Below is a small trained network, with its code and all its weights. Each question gives an input and a target symbol and asks what happens when units are switched off, that is, made to give their printed mean instead of their output.

import numpy as np


def w(rows, s, z=0):
    codes = np.array(rows[::2]) - 128.0
    scale = np.full(codes.shape[1], s)
    scale[-1] = z or s
    return codes * scale


def norm(h):
    return h / np.sqrt((h * h).mean(-1, keepdims=True) + 1e-5)


def f(y):
    return y / 2 * (1 + np.tanh(0.7978845608 * (y + 0.044715 * y**3)))


def softmax(a):
    e = np.exp(a - a.max(-1, keepdims=True))
    return e / e.sum(-1, keepdims=True)


def log_softmax(a):
    a = a - a.max(-1, keepdims=True)
    return a - np.log(np.exp(a).sum(-1, keepdims=True))


def net(x, mask):
    ids = ['Ξαβγδεζηλμτψω'.index(c) for c in x.split()]
    T = len(ids)
    res = E[ids] + P[:T]
    u = 0
    for l in range(2):
        r = norm(res)
        for j in range(2):
            rows = slice(2 * j, 2 * j + 2)
            q, k, v = (r @ M[l][rows].T for M in (Q, K, V))
            z = softmax(np.where(np.tri(T) > 0, q @ k.T / 2**0.5, -1e9)) @ v
            o = O[l][rows]
            res = res + np.where(mask[u + j], z, o[:, -1]) @ o[:, :-1]
        u += 2
        y = f(norm(res) @ A[l][:, :-1].T + A[l][:, -1])
        res = res + np.where(mask[u : u + 16], y, B[l][:, -1]) @ B[l][:, :-1]
        u += 16
    return log_softmax(norm(res)[-1] @ U[:, :-1].T + U[:, -1])


Q, K, V, O, A, B = {}, {}, {}, {}, {}, {}
E = w([
[170,89,157,247,153,25],'Ξ',
[64,104,109,149,185,178],'α',
[81,82,116,151,202,82],'β',
[86,115,130,200,73,122],'γ',
[132,128,133,151,190,70],'δ',
[89,171,136,140,161,225],'ε',
[189,152,119,154,180,174],'ζ',
[130,227,100,166,121,89],'η',
[125,47,85,131,111,96],'λ',
[87,160,157,184,200,156],'μ',
[7,139,170,137,151,97],'τ',
[140,129,105,90,112,140],'ψ',
[154,124,202,108,130,121],'ω',
],0.017)
P = w([
[196,101,80,55,166,213],'0',
[180,76,75,83,155,173],'1',
[166,80,92,114,165,158],'2',
[155,68,80,134,163,152],'3',
[150,51,68,151,158,145],'4',
[135,3,9,138,129,133],'5',
],0.0051)
Q[0] = w([
[117,144,176,81,72,160],'L0H0',
[180,142,202,4,98,107],'L0H0',
[146,104,143,86,138,135],'L0H1',
[136,31,154,177,169,137],'L0H1',
],0.012)
K[0] = w([
[126,120,163,50,133,166],'L0H0',
[166,122,176,6,187,130],'L0H0',
[103,90,140,124,105,172],'L0H1',
[145,110,161,151,125,118],'L0H1',
],0.014)
V[0] = w([
[157,195,74,139,150,51],'L0H0',
[171,74,167,67,228,129],'L0H0',
[160,68,255,107,101,150],'L0H1',
[136,142,155,94,123,111],'L0H1',
],0.0081)
O[0] = w([
[115,149,114,2,61,71,242],'L0H0',
[80,93,28,86,162,113,158],'L0H0',
[57,223,105,188,216,166,2],'L0H1',
[173,181,138,103,134,52,70],'L0H1',
],0.0099,0.0027)
A[0] = w([
[86,36,160,118,60,157,151],'L0N0',
[203,133,225,84,47,65,75],'L0N1',
[73,212,70,101,163,214,196],'L0N2',
[116,126,95,152,131,140,154],'L0N3',
[97,142,161,171,92,24,1],'L0N4',
[219,114,138,210,42,87,85],'L0N5',
[210,56,110,69,132,112,140],'L0N6',
[78,140,60,76,130,174,117],'L0N7',
[148,107,123,106,21,146,160],'L0N8',
[92,94,143,57,142,167,124],'L0N9',
[97,86,182,102,68,188,138],'L0N10',
[84,2,210,129,151,200,163],'L0N11',
[160,126,106,194,177,104,119],'L0N12',
[213,136,164,48,100,81,151],'L0N13',
[77,150,81,149,141,67,142],'L0N14',
[97,114,156,145,124,66,75],'L0N15',
],0.0084,0.0029)
B[0] = w([
[148,163,134,116,94,118,207],'L0N0',
[157,177,84,201,104,95,227],'L0N1',
[146,107,123,135,1,98,208],'L0N2',
[145,149,115,111,82,137,154],'L0N3',
[213,74,62,119,112,177,150],'L0N4',
[81,108,163,183,160,168,204],'L0N5',
[137,135,189,60,89,105,250],'L0N6',
[94,76,143,163,85,123,199],'L0N7',
[161,187,176,163,185,68,187],'L0N8',
[198,85,123,154,91,42,179],'L0N9',
[160,184,101,124,110,128,164],'L0N10',
[119,132,196,148,77,99,254],'L0N11',
[120,108,140,66,158,71,167],'L0N12',
[98,178,175,142,115,82,219],'L0N13',
[152,153,123,128,52,95,184],'L0N14',
[142,121,52,105,102,166,148],'L0N15',
],0.0073,0.005)
Q[1] = w([
[125,179,66,105,202,226],'L1H0',
[50,129,71,116,204,241],'L1H0',
[39,77,56,155,203,82],'L1H1',
[111,104,254,109,149,72],'L1H1',
],0.0087)
K[1] = w([
[74,106,171,36,113,236],'L1H0',
[2,81,143,54,188,176],'L1H0',
[112,114,196,142,214,109],'L1H1',
[83,118,166,85,132,60],'L1H1',
],0.01)
V[1] = w([
[157,200,177,134,56,125],'L1H0',
[222,155,82,254,136,36],'L1H0',
[225,99,208,139,132,158],'L1H1',
[147,164,121,74,156,33],'L1H1',
],0.0073)
O[1] = w([
[77,148,104,115,74,82,165],'L1H0',
[247,133,139,241,178,176,254],'L1H0',
[115,148,207,147,127,138,88],'L1H1',
[141,122,120,165,83,137,200],'L1H1',
],0.012,0.0052)
A[1] = w([
[91,126,204,107,115,132,127],'L1N0',
[67,132,120,143,126,100,206],'L1N1',
[138,128,105,169,98,163,233],'L1N2',
[153,113,7,97,75,173,196],'L1N3',
[110,185,115,202,59,191,219],'L1N4',
[175,177,132,3,146,142,64],'L1N5',
[105,83,231,170,160,127,63],'L1N6',
[120,157,125,155,93,52,221],'L1N7',
[101,167,14,144,145,172,105],'L1N8',
[134,92,62,89,186,155,206],'L1N9',
[122,156,97,60,70,120,89],'L1N10',
[126,126,115,141,53,69,208],'L1N11',
[111,98,109,144,156,169,254],'L1N12',
[148,159,163,125,97,157,78],'L1N13',
[59,148,124,103,68,179,120],'L1N14',
[156,175,179,117,100,138,198],'L1N15',
],0.011,0.0023)
B[1] = w([
[162,139,107,123,123,104,139],'L1N0',
[139,132,104,122,151,159,152],'L1N1',
[144,135,107,122,199,118,186],'L1N2',
[109,181,163,181,159,136,206],'L1N3',
[126,131,91,99,136,82,215],'L1N4',
[150,124,89,103,157,244,140],'L1N5',
[135,163,154,152,152,129,171],'L1N6',
[107,162,134,121,148,167,222],'L1N7',
[127,192,110,178,110,111,142],'L1N8',
[101,169,95,180,96,136,175],'L1N9',
[162,115,143,142,181,143,174],'L1N10',
[129,158,154,122,151,136,255],'L1N11',
[136,170,144,147,141,131,159],'L1N12',
[129,99,92,145,106,109,141],'L1N13',
[146,110,103,130,72,159,140],'L1N14',
[121,105,93,178,123,125,171],'L1N15',
],0.011,0.0076)
U = w([
[222,50,57,147,153,126,106],'Ξ',
[64,63,146,154,110,181,180],'α',
[71,57,82,141,128,66,161],'β',
[118,122,133,127,120,136,64],'γ',
[125,136,100,57,205,106,252],'δ',
[135,82,78,144,30,163,158],'ε',
[155,141,109,107,137,247,109],'ζ',
[160,197,139,105,74,56,72],'η',
[119,51,187,100,109,85,178],'λ',
[104,159,214,119,174,146,83],'μ',
[40,167,166,111,71,162,166],'τ',
[163,142,171,65,108,187,197],'ψ',
[82,189,45,165,153,140,98],'ω',
],0.013,0.0034)

Each question gives the input, a string of symbols that net reads in full, and the target symbol t.
The units are the heads (2 rows each of Q, K, V and O) and the neurons (one row each of A and B). Each row of codes is followed by its name. A weight is (code - 128) times the scale printed after its matrix; where a second scale follows, it is the last column's (O, A, B and U).
mask holds one flag per unit, layer by layer, with each layer's heads first. A switched-off unit (its flag False) gives its mean, the last column of its rows in O or B, instead of its output. The means were averaged over made-up inputs and are rounded, as every weight is.
A unit's drop is (log p(t) with every unit on - log p(t) with that unit switched off) / (log p(t) with every unit on - log p(t) with every unit switched off).
The circuit of an input: a set's keep is (log p(t) with only the set's units on - log p(t) with every unit switched off) / (log p(t) with every unit on - log p(t) with every unit switched off). Starting from the 12 units with the biggest drops (on a tie, the unit counted first), units are removed one at a time, each time the one whose removal leaves the highest keep (on an exact tie, the one counted first), for as long as the keep stays at least 0.8.
circuit, biggest first: the units of the circuit, biggest drop first
unit that matters most: the unit with the biggest drop
k most important neurons: the k neurons with the biggest drops, biggest first
top k neurons in layer l: the k neurons of layer l with the biggest drops, biggest first
drop when u is switched off: that unit's drop, to one decimal
input δ ω μ, target ω: unit that matters most -> L0H1
input ε β δ, target δ: circuit, biggest first -> (L0H0, L1H0, L0N1)
input ζ ω ε, target ω: circuit, biggest first -> (L0H1, L1N4)
input τ γ ψ α ω, target μ: 2 most important neurons -> (L0N2, L0N1)
input η δ δ μ ζ, target η: top 2 neurons in layer 0 -> (L0N13, L0N6)
input α μ μ ζ τ ε, target ε: 3 most important neurons -> (L0N1, L0N11, L1N14)
input ω ε δ δ, target ω: 2 most important neurons -> (L1N9, L1N3)
input α α ζ ζ ω, target ω: circuit, biggest first -> (L0H1, L0H0)
input ε ψ δ δ ζ, target ζ: top 2 neurons in layer 0 -> (L0N11, L0N1)
input ω τ γ, target ω: 2 most important neurons -> (L1N4, L0N9)
input λ η ε Ξ η τ, target η: 2 most important neurons -> (L0N8, L0N10)
input τ α α μ, target μ: 4 most important neurons -> (L0N11, L0N6, L0N1, L1N6)
input ζ λ τ δ β μ, target μ: top 3 neurons in layer 1 -> (L1N6, L1N15, L1N9)
input τ η ω η λ, target η: circuit, biggest first -> (L0H0)
input δ ψ λ ψ δ ε, target ε: 2 most important neurons -> (L1N14, L0N11)
input γ ω λ δ, target μ: circuit, biggest first -> (L0H0, L1H1)
input ε β ζ, target ζ: 2 most important neurons -> (L1N5, L1N9)
input ψ δ τ δ τ, target τ: top 2 neurons in layer 1 -> (L1N11, L1N14)
input α ε β, target β: 2 most important neurons -> (L1N9, L0N2)
input ω τ ψ, target ω: unit that matters most -> L0H0
input δ ζ ζ τ, target τ: 2 most important neurons -> (L0N1, L1N11)
input Ξ γ δ ε ω, target μ: top 2 neurons in layer 0 -> (L0N1, L0N8)
input δ δ ζ λ, target λ: top 2 neurons in layer 0 -> (L0N6, L0N1)
input α ω ζ α ε, target ω: top 2 neurons in layer 1 -> (L1N4, L1N8)
input ω μ β, target ω: drop when L0H1 is switched off -> 2.1
input τ δ ζ ω τ, target ω: drop when L0N15 is switched off -> 0.1
input Ξ λ λ τ, target Ξ: drop when L1H0 is switched off -> 1.1
